Here is a tiny trained network, its code and every weight. The questions are about switching its units off for an input and a class, where a switched-off unit gives its printed mean instead of its output.

import numpy as np


def w(rows, s, z=0):
    codes = np.array(rows[::2]) - 128.0
    scale = np.full(codes.shape[1], s)
    scale[-1] = z or s
    return codes * scale


def f(y):
    return np.maximum(y, 0)


def log_softmax(a):
    a = a - a.max(-1, keepdims=True)
    return a - np.log(np.exp(a).sum(-1, keepdims=True))


def net(x, mask):
    res = np.array(x, float).reshape(1, 4) / 4 @ E
    y = f(res @ A[0][:, :-1].T + A[0][:, -1])
    res = res + np.where(mask, y, B[0][:, -1]) @ B[0][:, :-1]
    return log_softmax(res[-1] @ U[:, :-1].T + U[:, -1])


A, B = {}, {}
E = w([
[30,62,171,56,29,152,165,81,124,176,63,126],'x0',
[63,87,211,99,150,143,42,201,145,75,125,208],'x1',
[2,167,74,80,186,115,146,190,117,192,171,126],'x2',
[130,57,93,174,169,38,78,120,222,192,26,131],'x3',
],0.0091)
A[0] = w([
[78,166,74,126,173,117,156,95,110,199,167,105,106],'N0',
[203,115,145,145,74,164,57,63,135,77,95,122,61],'N1',
[62,69,147,136,103,145,168,110,111,119,96,147,247],'N2',
[112,80,229,107,113,143,76,239,118,112,135,207,55],'N3',
[55,53,180,24,7,168,200,60,116,206,56,114,77],'N4',
[60,119,204,96,169,143,27,164,133,55,117,232,92],'N5',
[154,190,179,92,54,158,174,148,29,38,199,144,112],'N6',
[11,187,73,60,147,124,122,209,118,238,152,117,104],'N7',
[176,202,75,189,234,119,84,144,102,68,146,145,23],'N8',
[133,58,61,181,143,50,107,123,212,198,73,130,118],'N9',
[136,170,159,133,95,225,138,167,22,99,186,135,106],'N10',
[219,188,112,195,254,104,96,199,127,87,184,100,165],'N11',
[94,170,116,118,206,103,177,209,131,165,139,192,111],'N12',
[153,40,129,156,181,77,51,119,201,219,84,122,106],'N13',
[121,136,124,94,116,153,161,112,79,75,169,111,84],'N14',
[197,177,30,148,103,122,226,32,100,208,131,30,106],'N15',
[144,147,127,102,121,199,183,157,113,104,183,157,75],'N16',
[209,107,192,171,67,106,98,72,108,54,92,143,80],'N17',
[53,157,96,76,194,148,126,164,94,181,132,82,144],'N18',
[120,118,115,174,122,65,104,140,209,141,87,187,81],'N19',
[123,163,159,110,77,186,174,136,119,92,186,148,104],'N20',
[112,71,185,99,160,122,91,163,122,99,138,157,66],'N21',
[205,104,198,163,48,118,133,56,120,88,115,107,127],'N22',
[134,104,165,113,144,149,18,179,119,83,135,215,186],'N23',
[208,105,197,176,111,209,112,52,160,94,87,147,107],'N24',
],0.0086,0.012)
B[0] = w([
[114,38,138,161,107,137,111,74,133,68,122,93,185],'N0',
[57,62,123,138,149,148,104,118,163,99,120,61,168],'N1',
[253,170,111,83,47,156,115,139,123,80,93,197,244],'N2',
[74,123,54,181,93,69,166,118,165,188,178,95,192],'N3',
[142,196,81,134,137,236,62,219,255,200,150,199,249],'N4',
[117,56,61,200,103,64,182,135,102,154,197,147,221],'N5',
[91,155,181,92,169,120,167,138,81,175,63,135,227],'N6',
[98,54,156,167,146,153,43,75,107,65,111,51,236],'N7',
[129,142,113,140,145,190,82,208,228,206,145,144,175],'N8',
[105,197,169,95,178,106,168,141,46,199,80,130,219],'N9',
[95,183,179,90,156,109,168,160,104,170,87,95,208],'N10',
[174,199,100,77,73,193,57,209,204,134,97,188,241],'N11',
[111,99,115,148,133,139,75,87,142,68,84,74,185],'N12',
[78,173,189,58,180,129,187,135,65,169,91,134,215],'N13',
[81,142,145,87,175,101,179,119,140,198,116,102,164],'N14',
[120,87,39,188,36,20,212,135,93,131,251,174,242],'N15',
[74,142,148,118,158,107,133,135,134,181,119,105,166],'N16',
[67,62,108,175,176,131,59,95,133,103,96,49,186],'N17',
[116,125,116,147,137,139,83,116,90,68,98,73,211],'N18',
[84,171,175,69,184,93,173,133,101,188,120,112,175],'N19',
[109,179,178,67,221,109,143,126,95,173,125,135,183],'N20',
[93,85,90,161,129,83,156,160,154,162,154,130,161],'N21',
[102,83,110,149,114,123,68,84,118,94,97,85,201],'N22',
[177,113,90,166,66,73,155,145,93,112,178,164,232],'N23',
[59,64,153,145,111,147,77,118,112,90,102,88,192],'N24',
],0.0085,0.015)
U = w([
[94,176,191,81,182,97,180,136,74,187,84,121,117],'0',
[142,167,107,119,121,179,84,168,231,165,124,167,103],'1',
[115,104,79,166,95,51,185,130,105,145,206,135,109],'2',
[87,85,141,145,145,135,62,100,116,79,89,57,114],'3',
[253,176,140,82,68,113,126,116,39,39,80,181,250],'4',
[170,125,156,134,172,126,156,98,141,119,151,138,120],'5',
[203,151,180,127,159,122,146,96,141,130,122,129,118],'6',
[133,108,157,99,163,118,176,102,173,95,160,144,119],'7',
],0.013,0.026)

Each question gives the input, the list of numbers given to net, and the class t.
The units are the neurons (one row each of A and B). Each row of codes is followed by its name. A weight is (code - 128) times the scale printed after its matrix; where a second scale follows, it is the last column's (A, B and U).
mask holds one flag per neuron, in row order. A switched-off neuron (its flag False) gives its mean, the last column of its row in B, instead of its output. The means were averaged over made-up inputs and are rounded, as every weight is.
A unit's drop is (log p(t) with every unit on - log p(t) with that unit switched off) / (log p(t) with every unit on - log p(t) with every unit switched off).
The circuit of an input: a set's keep is (log p(t) with only the set's units on - log p(t) with every unit switched off) / (log p(t) with every unit on - log p(t) with every unit switched off). Starting from the 12 units with the biggest drops (on a tie, the unit counted first), units are removed one at a time, each time the one whose removal leaves the highest keep (on an exact tie, the one counted first), for as long as the keep stays at least 0.8.
units of the circuit, in order: the units of the circuit, biggest drop first
unit that matters most: the unit with the biggest drop
k most important neurons: the k neurons with the biggest drops, biggest first
drop of u: that unit's drop, to one decimal
input [8,-8,0,1], class 1: units of the circuit, in order : N4
input [0,-2,-6,-6], class 0: 2 most important neurons : N6, N7
input [-4,6,-3,-6], class 0: 3 most important neurons : N6, N15, N10
input [-2,3,0,1], class 4: 2 most important neurons : N4, N15
input [3,-8,-5,8], class 0: 2 most important neurons : N9, N13
input [-1,-8,-7,-3], class 2: 2 most important neurons : N15, N7
input [-4,1,-7,7], class 0: 4 most important neurons : N13, N9, N19, N7
input [6,-6,-4,-7], class 0: 4 most important neurons : N6, N11, N20, N10
input [3,-3,0,4], class 0: 2 most important neurons : N9, N11
input [-7,0,1,-7], class 0: 4 most important neurons : N6, N4, N10, N20
input [4,5,-3,-4], class 2: 4 most important neurons : N11, N5, N3, N23
input [-5,-4,6,2], class 3: 3 most important neurons : N4, N7, N0
input [-6,-8,-6,8], class 0: 2 most important neurons : N9, N13
input [-8,-3,5,-1], class 1: units of the circuit, in order : N11
input [-7,-6,2,-2], class 1: 2 most important neurons : N11, N8
input [6,7,2,4], class 2: 3 most important neurons : N5, N11, N3
input [6,5,-4,1], class 1: drop of N20 : 0.0
input [1,8,6,4], class 2: drop of N5 : 0.3
input [7,3,6,-5], class 1: drop of N4 : 3.0
input [1,-2,3,-1], class 4: unit that matters most : N17
input [7,4,-2,5], class 1: drop of N4 : 5.9
